m = ((141, 120, 136, 118, 132, 129, 135, 121), (136, 119, 143, 108, 136, 120, 142, 127), (144, 120, 135, 125, 132, 131, 137, 118), (148, 119, 138, 120, 129, 129, 135, 120), (134, 121, 136, 115, 135, 137, 135, 125), (140, 123, 131, 119, 132, 129, 135, 126), (138, 121, 139, 112, 134, 126, 138, 117), (154, 117, 138, 119, 125, 128, 132, 123))
Indices start at 1.
(1, 1) -> 141
(3, 8) -> 118
(1, 8) -> 121
(3, 3) -> 135
(1, 5) -> 132
(2, 4) -> 108
(5, 4) -> 115
(7, 5) -> 134
(6, 6) -> 129
(2, 2) -> 119
(3, 2) -> 120
(8, 2) -> 117
(8, 3) -> 138
(6, 7) -> 135
(3, 4) -> 125
(3, 1) -> 144
(2, 3) -> 143
(6, 2) -> 123
(2, 5) -> 136
(5, 6) -> 137
(3, 5) -> 132
(2, 1) -> 136
(1, 3) -> 136
(5, 8) -> 125

a =
[[107 127 137 122 138 129 126 126]
 [116 134 136 130 109 128 121 131]
 [118 134 135 122 116 132 112 125]
 [113 142 126 141 132 129 133 125]
 [113 121 127 137 135 114 124 137]
 [131 125 123 141 115 116 126 139]
 [132 130 131 131 104 128 130 133]
 [129 133 125 141 109 123 130 135]
 [108 135 139 126 122 132 126 126]]
Rows and columns are counted from 1.
row 1 col 1	107
row 8 col 3	125
row 2 col 1	116
row 9 col 2	135
row 5 col 6	114
row 5 col 4	137
row 4 col 4	141
row 2 col 7	121
row 9 col 8	126
row 4 col 6	129
row 1 col 3	137
row 9 col 1	108
row 6 col 2	125
row 7 col 2	130
row 2 col 2	134
row 6 col 6	116
row 9 col 4	126
row 3 col 6	132
row 8 col 4	141
row 3 col 5	116
row 5 col 3	127
row 1 col 5	138
row 8 col 1	129
row 6 col 8	139

arr = [[129, 128, 128, 126, 131], [129, 128, 128, 127, 130], [135, 123, 128, 129, 143], [145, 112, 128, 136, 154], [129, 128, 128, 127, 130], [125, 127, 128, 131, 127], [147, 109, 128, 138, 155], [135, 123, 128, 129, 143], [131, 127, 128, 127, 136], [144, 113, 128, 135, 153], [101, 110, 118, 127, 128], [99, 108, 117, 127, 128], [138, 119, 128, 132, 147], [131, 127, 128, 126, 136], [137, 121, 128, 131, 146], [124, 126, 128, 131, 127]]
Indices start at 1.
(1, 1)	129
(9, 3)	128
(1, 4)	126
(10, 4)	135
(9, 4)	127
(7, 1)	147
(5, 4)	127
(12, 2)	108
(9, 5)	136
(9, 1)	131
(13, 2)	119
(16, 2)	126
(12, 4)	127
(8, 1)	135
(16, 3)	128
(4, 2)	112
(13, 5)	147
(2, 5)	130
(3, 1)	135
(7, 5)	155
(13, 3)	128
(15, 1)	137
(2, 1)	129
(11, 2)	110
(3, 2)	123
(3, 5)	143
(13, 4)	132
(14, 3)	128
(4, 3)	128
(14, 4)	126

B =
[[133 138 132 132 129 119 125 128 119]
 [133 113 120 125 138 133 142 132 132]
 [127 103 102 122 131 144 143 130 153]
 [135 126 128 128 134 119 126 133 126]
 [128 123 120 120 137 131 154 125 130]]
Indices start at 1.
(1, 1)	133
(2, 6)	133
(1, 4)	132
(4, 5)	134
(5, 1)	128
(5, 9)	130
(3, 1)	127
(5, 2)	123
(4, 1)	135
(2, 8)	132
(2, 9)	132
(4, 3)	128
(3, 7)	143
(1, 2)	138
(5, 3)	120

X = ((135, 123, 125, 143, 115, 117), (136, 106, 117, 126, 143, 144), (107, 141, 127, 122, 142, 123), (146, 119, 118, 133, 122, 132), (138, 114, 117, 131, 136, 134), (124, 128, 136, 140, 116, 121), (127, 135, 133, 138, 113, 118), (134, 124, 125, 123, 134, 131))
Rows and columns are counted from 1.
(1, 1)	135
(6, 4)	140
(3, 4)	122
(6, 5)	116
(4, 4)	133
(1, 2)	123
(6, 3)	136
(4, 1)	146
(7, 5)	113
(7, 2)	135
(5, 5)	136
(3, 6)	123
(3, 1)	107
(7, 6)	118
(8, 3)	125
(2, 1)	136
(5, 4)	131
(4, 5)	122
(6, 1)	124
(2, 6)	144
(3, 2)	141

A =
[[139 117 141 114 110 131 116 133 123 120 114 126 128 131]
 [138 128 138 137 139 132 145 128 134 137 126 129 120 137]
 [137 138 140 125 133 127 119 137 125 122 137 133 129 138]
 [105 134 115 133 128 130 133 127 128 132 133 122 128 112]
 [132 131 144 125 124 127 112 136 122 120 130 121 130 128]]
Indices start at 1.
(1, 1)	139
(1, 9)	123
(3, 8)	137
(3, 6)	127
(4, 9)	128
(5, 13)	130
(1, 7)	116
(3, 9)	125
(2, 6)	132
(3, 5)	133
(5, 2)	131
(2, 9)	134
(5, 10)	120
(4, 8)	127
(1, 3)	141
(3, 12)	133
(3, 14)	138
(5, 1)	132
(5, 9)	122
(3, 13)	129
(1, 5)	110
(5, 14)	128
(2, 12)	129
(4, 2)	134

W =
[[123 118 130 129 116 126 139 118 142 144 132 135 145 143 132]
 [113 128 129 127 138 138 140 118 140 142 117 130 116 143 122]
 [151 131 122 126 123 123 128 136 132 132 116 107 152 127 146]
 [135 126 131 120 114 145 119 129 117 131 131 130 121 128 128]
 [132 127 134 127 115 114 158 125 147 128 124 133 129 145 122]
 [141 124 136 128 126 122 142 123 127 119 117 129 117 129 125]
 [135 125 126 129 124 100 154 126 129 111 120 121 134 135 126]
 [110 119 130 127 126 136 137 118 133 138 126 136 118 140 128]
 [117 129 130 124 130 139 133 125 127 129 121 130 120 137 123]]
Indices start at 1.
(1, 1) = 123
(9, 10) = 129
(5, 7) = 158
(7, 14) = 135
(4, 11) = 131
(8, 12) = 136
(2, 1) = 113
(1, 9) = 142
(6, 8) = 123
(2, 3) = 129
(5, 1) = 132
(1, 12) = 135
(3, 13) = 152
(7, 4) = 129
(2, 13) = 116
(6, 4) = 128
(4, 7) = 119
(9, 1) = 117
(8, 6) = 136
(9, 13) = 120
(8, 5) = 126
(3, 15) = 146
(9, 6) = 139
(9, 15) = 123
(4, 4) = 120
(5, 4) = 127
(7, 15) = 126
(2, 12) = 130
(5, 15) = 122
(8, 15) = 128
(5, 8) = 125
(5, 11) = 124
(7, 8) = 126
(3, 10) = 132
(3, 1) = 151

data = [[126, 134, 131, 123, 122, 127, 108, 130, 131], [120, 146, 119, 128, 140, 129, 123, 126, 128], [149, 139, 123, 127, 132, 127, 124, 126, 124], [137, 124, 123, 147, 149, 127, 126, 128, 112], [138, 128, 115, 118, 122, 126, 112, 135, 130], [127, 137, 118, 126, 123, 124, 139, 131, 123], [137, 133, 141, 116, 118, 127, 108, 135, 133], [111, 135, 133, 124, 119, 128, 135, 136, 134], [136, 141, 100, 125, 142, 127, 116, 121, 129], [145, 132, 130, 120, 125, 132, 117, 123, 139], [138, 124, 115, 142, 146, 128, 127, 123, 115], [134, 114, 150, 122, 116, 126, 128, 138, 119]]
Indices start at 1.
(1, 1) = 126
(8, 5) = 119
(6, 5) = 123
(9, 5) = 142
(10, 3) = 130
(10, 2) = 132
(9, 9) = 129
(1, 3) = 131
(9, 3) = 100
(7, 1) = 137
(4, 4) = 147
(6, 1) = 127
(2, 3) = 119
(4, 7) = 126
(7, 5) = 118
(12, 8) = 138
(1, 2) = 134
(2, 8) = 126
(3, 4) = 127
(10, 4) = 120
(1, 8) = 130
(7, 9) = 133
(8, 6) = 128
(3, 2) = 139
(10, 1) = 145
(11, 1) = 138
(3, 6) = 127
(5, 4) = 118
(1, 7) = 108
(6, 9) = 123
(10, 9) = 139
(12, 9) = 119
